Here is a tiny trained network, its code and every weight. The questions are about switching its units off for an input and a target symbol, where a switched-off unit gives its printed mean instead of its output.

import numpy as np


def w(rows, s, z=0):
    codes = np.array(rows[::2]) - 128.0
    scale = np.full(codes.shape[1], s)
    scale[-1] = z or s
    return codes * scale


def f(y):
    return y / 2 * (1 + np.tanh(0.7978845608 * (y + 0.044715 * y**3)))


def softmax(a):
    e = np.exp(a - a.max(-1, keepdims=True))
    return e / e.sum(-1, keepdims=True)


def log_softmax(a):
    a = a - a.max(-1, keepdims=True)
    return a - np.log(np.exp(a).sum(-1, keepdims=True))


def net(x, mask):
    ids = ['αβγδεζηθλμξπστφψ'.index(c) for c in x.split()]
    T = len(ids)
    res = E[ids] + P[:T]
    r = res
    for j in range(2):
        rows = slice(4 * j, 4 * j + 4)
        q, k, v = (r @ M[0][rows].T for M in (Q, K, V))
        z = softmax(np.where(np.tri(T) > 0, q @ k.T / 4**0.5, -1e9)) @ v
        o = O[0][rows]
        res = res + np.where(mask[j], z, o[:, -1]) @ o[:, :-1]
    y = f(res @ A[0][:, :-1].T + A[0][:, -1])
    res = res + np.where(mask[2:14], y, B[0][:, -1]) @ B[0][:, :-1]
    return log_softmax(res[-1] @ U[:, :-1].T + U[:, -1])


Q, K, V, O, A, B = {}, {}, {}, {}, {}, {}
E = w([
[154,114,70,84,65,217,130],'α',
[119,59,131,108,203,184,76],'β',
[116,154,170,52,173,114,55],'γ',
[146,191,175,126,78,117,112],'δ',
[74,91,207,130,158,112,153],'ε',
[252,74,107,54,157,108,90],'ζ',
[118,131,30,118,52,124,142],'η',
[65,128,72,119,156,118,60],'θ',
[113,161,127,149,107,90,250],'λ',
[175,106,99,206,134,170,175],'μ',
[119,97,155,59,82,183,103],'ξ',
[94,191,110,58,195,113,160],'π',
[124,145,149,87,215,138,195],'σ',
[122,76,101,137,78,120,88],'τ',
[90,177,81,84,77,120,147],'φ',
[169,106,148,61,172,216,143],'ψ',
],0.011)
P = w([
[173,8,124,3,153,31,184],'0',
[186,97,135,102,140,114,123],'1',
[168,126,133,128,141,130,105],'2',
[170,138,131,139,136,146,105],'3',
[166,143,125,150,140,156,104],'4',
[161,148,118,158,134,176,100],'5',
[142,141,112,161,135,190,101],'6',
],0.004)
Q[0] = w([
[116,10,150,25,182,208,104],'h0',
[98,167,142,164,182,88,193],'h0',
[119,166,187,71,109,119,79],'h0',
[135,125,74,106,182,109,96],'h0',
[179,196,130,34,100,230,102],'h1',
[54,252,249,126,137,2,118],'h1',
[111,158,47,112,61,101,126],'h1',
[128,34,141,115,73,144,35],'h1',
],0.02)
K[0] = w([
[142,45,158,17,163,101,123],'h0',
[163,146,119,157,183,120,156],'h0',
[141,173,176,134,116,130,74],'h0',
[153,120,75,94,130,93,115],'h0',
[162,219,136,136,119,183,97],'h1',
[2,162,185,125,109,157,153],'h1',
[118,171,80,111,78,88,119],'h1',
[124,75,138,146,109,115,37],'h1',
],0.024)
V[0] = w([
[87,128,145,101,163,177,150],'h0',
[145,76,141,152,71,172,158],'h0',
[142,129,81,154,197,105,102],'h0',
[26,167,150,142,142,206,85],'h0',
[109,156,30,131,78,53,81],'h1',
[136,179,148,85,174,12,173],'h1',
[124,45,132,164,177,109,36],'h1',
[143,175,61,133,216,179,131],'h1',
],0.011)
O[0] = w([
[114,113,144,102,102,58,133,158],'h0',
[149,165,88,146,198,72,134,94],'h0',
[112,94,171,155,107,173,166,91],'h0',
[80,101,161,34,184,103,130,4],'h0',
[66,149,27,137,51,89,109,53],'h1',
[77,254,155,107,143,122,118,164],'h1',
[114,76,139,187,162,119,11,171],'h1',
[98,112,72,107,204,194,138,128],'h1',
],0.0084,0.0032)
A[0] = w([
[135,132,153,112,119,54,250,96],'n0',
[151,130,114,96,204,130,47,109],'n1',
[139,49,209,78,139,93,75,115],'n2',
[23,133,128,157,123,123,52,6],'n3',
[166,9,98,81,56,81,74,146],'n4',
[236,97,112,2,84,143,153,127],'n5',
[178,28,141,164,139,139,173,143],'n6',
[161,174,171,220,83,89,120,207],'n7',
[19,179,53,63,102,97,145,106],'n8',
[65,164,113,5,183,105,144,4],'n9',
[185,57,17,136,69,165,173,102],'n10',
[108,180,70,42,180,36,16,52],'n11',
],0.0092,0.0022)
B[0] = w([
[96,78,104,214,205,129,171,162],'n0',
[72,87,83,111,110,166,119,201],'n1',
[150,58,134,144,35,83,145,255],'n2',
[140,127,126,107,164,190,171,142],'n3',
[44,190,197,210,163,163,100,240],'n4',
[166,112,163,139,107,240,150,224],'n5',
[147,122,65,105,204,57,93,203],'n6',
[163,209,136,99,113,132,198,186],'n7',
[187,121,58,194,90,139,58,188],'n8',
[167,114,247,123,163,76,83,182],'n9',
[81,103,122,53,102,65,207,221],'n10',
[93,192,94,38,138,152,69,189],'n11',
],0.014,0.0061)
U = w([
[66,96,133,72,138,160,237,86],'α',
[101,47,103,179,170,95,88,106],'β',
[121,120,183,7,81,90,75,165],'γ',
[218,254,163,102,82,160,167,223],'δ',
[168,67,195,140,68,4,152,170],'ε',
[135,135,122,136,148,134,129,62],'ζ',
[95,125,67,138,66,110,162,114],'η',
[88,178,73,124,182,191,81,185],'θ',
[126,121,103,221,168,141,172,65],'λ',
[149,109,90,83,192,61,156,178],'μ',
[120,75,226,224,47,219,122,146],'ξ',
[187,162,176,153,187,96,40,75],'π',
[133,115,224,120,243,123,144,117],'σ',
[16,186,187,175,134,42,121,82],'τ',
[212,117,77,180,82,135,69,120],'φ',
[223,46,112,90,157,195,145,3],'ψ',
],0.0037,0.0023)

Each question gives the input, a string of symbols that net reads in full, and the target symbol t.
The units are the heads (4 rows each of Q, K, V and O) and the neurons (one row each of A and B). Each row of codes is followed by its name. A weight is (code - 128) times the scale printed after its matrix; where a second scale follows, it is the last column's (O, A, B and U).
mask holds one flag per unit, heads first, then neurons. A switched-off unit (its flag False) gives its mean, the last column of its rows in O or B, instead of its output. The means were averaged over made-up inputs and are rounded, as every weight is.
A unit's drop is (log p(t) with every unit on - log p(t) with that unit switched off) / (log p(t) with every unit on - log p(t) with every unit switched off).
The circuit of an input: a set's keep is (log p(t) with only the set's units on - log p(t) with every unit switched off) / (log p(t) with every unit on - log p(t) with every unit switched off). Starting from the 12 units with the biggest drops (on a tie, the unit counted first), units are removed one at a time, each time the one whose removal leaves the highest keep (on an exact tie, the one counted first), for as long as the keep stays at least 0.8.
circuit, biggest first: the units of the circuit, biggest drop first
most important unit: the unit with the biggest drop
top k neurons: the k neurons with the biggest drops, biggest first
heads that matter: for each layer, one digit per head in row order, 1 if its drop is at least 0.15 and else 0, layers parted by /
drop of u: that unit's drop, to one decimal
input λ π μ δ, target δ: top neuron : [n7]
input ξ γ π π γ η, target η: circuit, biggest first : [n10; h1; n8]
input ζ θ δ δ ξ, target δ: circuit, biggest first : [h0; n7; h1]
input ζ λ σ γ, target δ: circuit, biggest first : [h0; n7]
input σ ξ ξ, target ξ: circuit, biggest first : [h1; n5; n4]
input θ δ φ σ ξ, target ξ: circuit, biggest first : [n5; h1; n6]
input ζ δ η ξ ξ σ, target δ: circuit, biggest first : [h0; n7]
input ε β ψ, target ψ: circuit, biggest first : [h1; n5; n4]
input δ ξ γ π ε, target ε: circuit, biggest first : [n2; h1; h0; n4]
input ξ λ η π γ, target γ: top 3 neurons : [n11; n9; n4]
input ξ τ λ π σ, target σ: top 3 neurons : [n9; n2; n0]
input σ γ ξ α μ τ ψ, target ψ: circuit, biggest first : [n5; h1]
input ψ ξ π β, target β: top 2 neurons : [n6; n1]
input ξ ε γ δ ε σ, target σ: circuit, biggest first : [h1; n9; h0]
input ζ δ η γ φ ε, target δ: most important unit : h0
input φ ξ ξ ξ θ, target θ: heads that matter : 10
input ζ τ θ μ, target δ: top 2 neurons : [n7; n0]
input γ ξ ξ ζ, target ξ: top 3 neurons : [n4; n5; n2]
input α η φ θ, target θ: heads that matter : 00
input γ σ ξ α τ γ ζ, target ξ: top 4 neurons : [n4; n5; n2; n11]
input γ π ξ δ τ, target τ: top 2 neurons : [n4; n5]
input ξ ψ π, target π: most important unit : n9
input σ ξ τ μ, target μ: drop of h0 : 0.1
